Below are the code and all the weights of a small trained network. Each question names an input and a class and asks about switching units off, where a switched-off unit gives its printed mean instead of its output.

import numpy as np


def w(rows, s, z=0):
    codes = np.array(rows[::2]) - 128.0
    scale = np.full(codes.shape[1], s)
    scale[-1] = z or s
    return codes * scale


def norm(h):
    return h / np.sqrt((h * h).mean(-1, keepdims=True) + 1e-5)


def f(y):
    return y / 2 * (1 + np.tanh(0.7978845608 * (y + 0.044715 * y**3)))


def log_softmax(a):
    a = a - a.max(-1, keepdims=True)
    return a - np.log(np.exp(a).sum(-1, keepdims=True))


def net(x, mask):
    res = np.array(x, float).reshape(1, 7) / 4 @ E
    u = 0
    for l in range(3):
        y = f(norm(res) @ A[l][:, :-1].T + A[l][:, -1])
        res = res + np.where(mask[u : u + 4], y, B[l][:, -1]) @ B[l][:, :-1]
        u += 4
    return log_softmax(norm(res)[-1] @ U[:, :-1].T + U[:, -1])


A, B = {}, {}
E = w([
[168,139,85,145,101,126],'x0',
[197,66,30,148,84,102],'x1',
[93,118,114,92,77,113],'x2',
[168,184,134,184,75,114],'x3',
[141,110,129,119,2,121],'x4',
[129,48,183,80,160,41],'x5',
[121,118,156,175,149,81],'x6',
],0.0053)
A[0] = w([
[144,67,68,103,126,64,6],'L0N1',
[169,86,168,81,92,2,57],'L0N2',
[40,107,140,56,147,179,98],'L0N3',
[88,30,187,62,46,99,7],'L0N4',
],0.0074,0.0016)
B[0] = w([
[164,52,107,138,116,81,175],'L0N1',
[175,143,121,101,129,1,252],'L0N2',
[98,164,96,60,121,181,224],'L0N3',
[87,165,117,133,94,70,254],'L0N4',
],0.0089,0.0036)
A[1] = w([
[184,63,101,132,145,152,52],'L1N1',
[215,99,20,93,92,153,54],'L1N2',
[97,5,88,174,213,145,229],'L1N3',
[114,115,167,102,196,106,8],'L1N4',
],0.012,0.0014)
B[1] = w([
[118,156,208,82,59,93,156],'L1N1',
[69,23,72,144,123,190,252],'L1N2',
[177,180,121,131,123,3,204],'L1N3',
[96,65,150,111,150,186,194],'L1N4',
],0.011,0.0045)
A[2] = w([
[141,108,196,102,122,184,116],'L2N1',
[172,77,186,76,252,156,2],'L2N2',
[209,177,152,184,64,145,39],'L2N3',
[77,175,158,75,162,114,54],'L2N4',
],0.013,0.003)
B[2] = w([
[130,155,158,113,71,24,176],'L2N1',
[123,103,202,226,251,122,246],'L2N2',
[171,156,124,207,91,160,172],'L2N3',
[104,171,164,57,101,153,253],'L2N4',
],0.014,0.0041)
U = w([
[97,45,69,129,63,176,141],'0',
[130,142,64,156,170,190,83],'1',
[167,196,147,224,77,158,125],'2',
[142,115,139,126,144,153,2],'3',
[69,193,176,58,97,144,171],'4',
[106,150,209,141,238,117,144],'5',
[164,96,109,122,109,7,177],'6',
],0.014,0.0065)

Each question gives the input, the list of numbers given to net, and the class t.
The units are the neurons (one row each of A and B). Each row of codes is followed by its name. A weight is (code - 128) times the scale printed after its matrix; where a second scale follows, it is the last column's (A, B and U).
mask holds one flag per neuron, layer by layer. A switched-off neuron (its flag False) gives its mean, the last column of its row in B, instead of its output. The means were averaged over made-up inputs and are rounded, as every weight is.
A unit's drop is (log p(t) with every unit on - log p(t) with that unit switched off) / (log p(t) with every unit on - log p(t) with every unit switched off).
The circuit of an input: a set's keep is (log p(t) with only the set's units on - log p(t) with every unit switched off) / (log p(t) with every unit on - log p(t) with every unit switched off). Starting from all 12 units, units are removed one at a time, each time the one whose removal leaves the highest keep (on an exact tie, the one counted first), for as long as the keep stays at least 0.8.
circuit, biggest first: the units of the circuit, biggest drop first
most important unit: the unit with the biggest drop
top k neurons: the k neurons with the biggest drops, biggest first
k most important neurons of layer l: the k neurons of layer l with the biggest drops, biggest first
input [8,-3,1,5,-6,-2,7], class 2: top neuron : L1N2
input [7,0,-3,2,-7,-5,2], class 2: circuit, biggest first : L0N3, L1N2, L2N3
input [-6,-3,4,5,3,-3,-3], class 2: circuit, biggest first : L2N3, L1N2
input [4,4,7,6,6,3,-5], class 0: top 2 neurons : L1N2, L1N3
input [2,1,-1,6,1,-2,-1], class 0: top 2 neurons : L1N2, L0N4
input [-4,-7,-6,3,5,-4,0], class 2: top 2 neurons : L2N3, L1N4
input [3,-3,8,-5,-5,2,0], class 4: top 2 neurons : L0N3, L2N4
input [7,-2,-6,5,-2,3,7], class 2: top 3 neurons : L1N2, L2N3, L0N3
input [-1,0,-6,2,-5,-6,3], class 2: 2 most important neurons of layer 2 : L2N3, L2N2
input [0,7,-4,-7,-1,-5,-1], class 6: top 3 neurons : L1N3, L0N3, L1N1
input [-2,-6,5,8,-5,-1,4], class 4: 2 most important neurons of layer 0 : L0N1, L0N2
input [-1,-4,-3,-7,-2,-8,-1], class 4: top 3 neurons : L0N3, L2N4, L1N2
input [2,-1,4,4,-6,-2,8], class 2: top 4 neurons : L0N2, L0N3, L1N2, L2N2
input [4,-4,3,8,7,1,-6], class 2: circuit, biggest first : L2N3
input [5,2,8,8,-5,2,0], class 0: top 3 neurons : L1N2, L0N4, L1N3
input [0,-5,5,3,-6,-5,5], class 4: 2 most important neurons of layer 2 : L2N2, L2N4
input [-6,5,-1,1,-5,-6,6], class 2: 2 most important neurons of layer 2 : L2N3, L2N1
input [4,6,-7,-8,-1,-4,-3], class 6: top 3 neurons : L1N3, L0N3, L1N1
input [-6,5,6,6,6,-2,4], class 0: 3 most important neurons of layer 1 : L1N3, L1N2, L1N1
input [6,2,-1,-4,-7,-2,6], class 6: most important unit : L1N3
input [2,5,0,4,-2,6,-8], class 0: 2 most important neurons of layer 1 : L1N2, L1N3
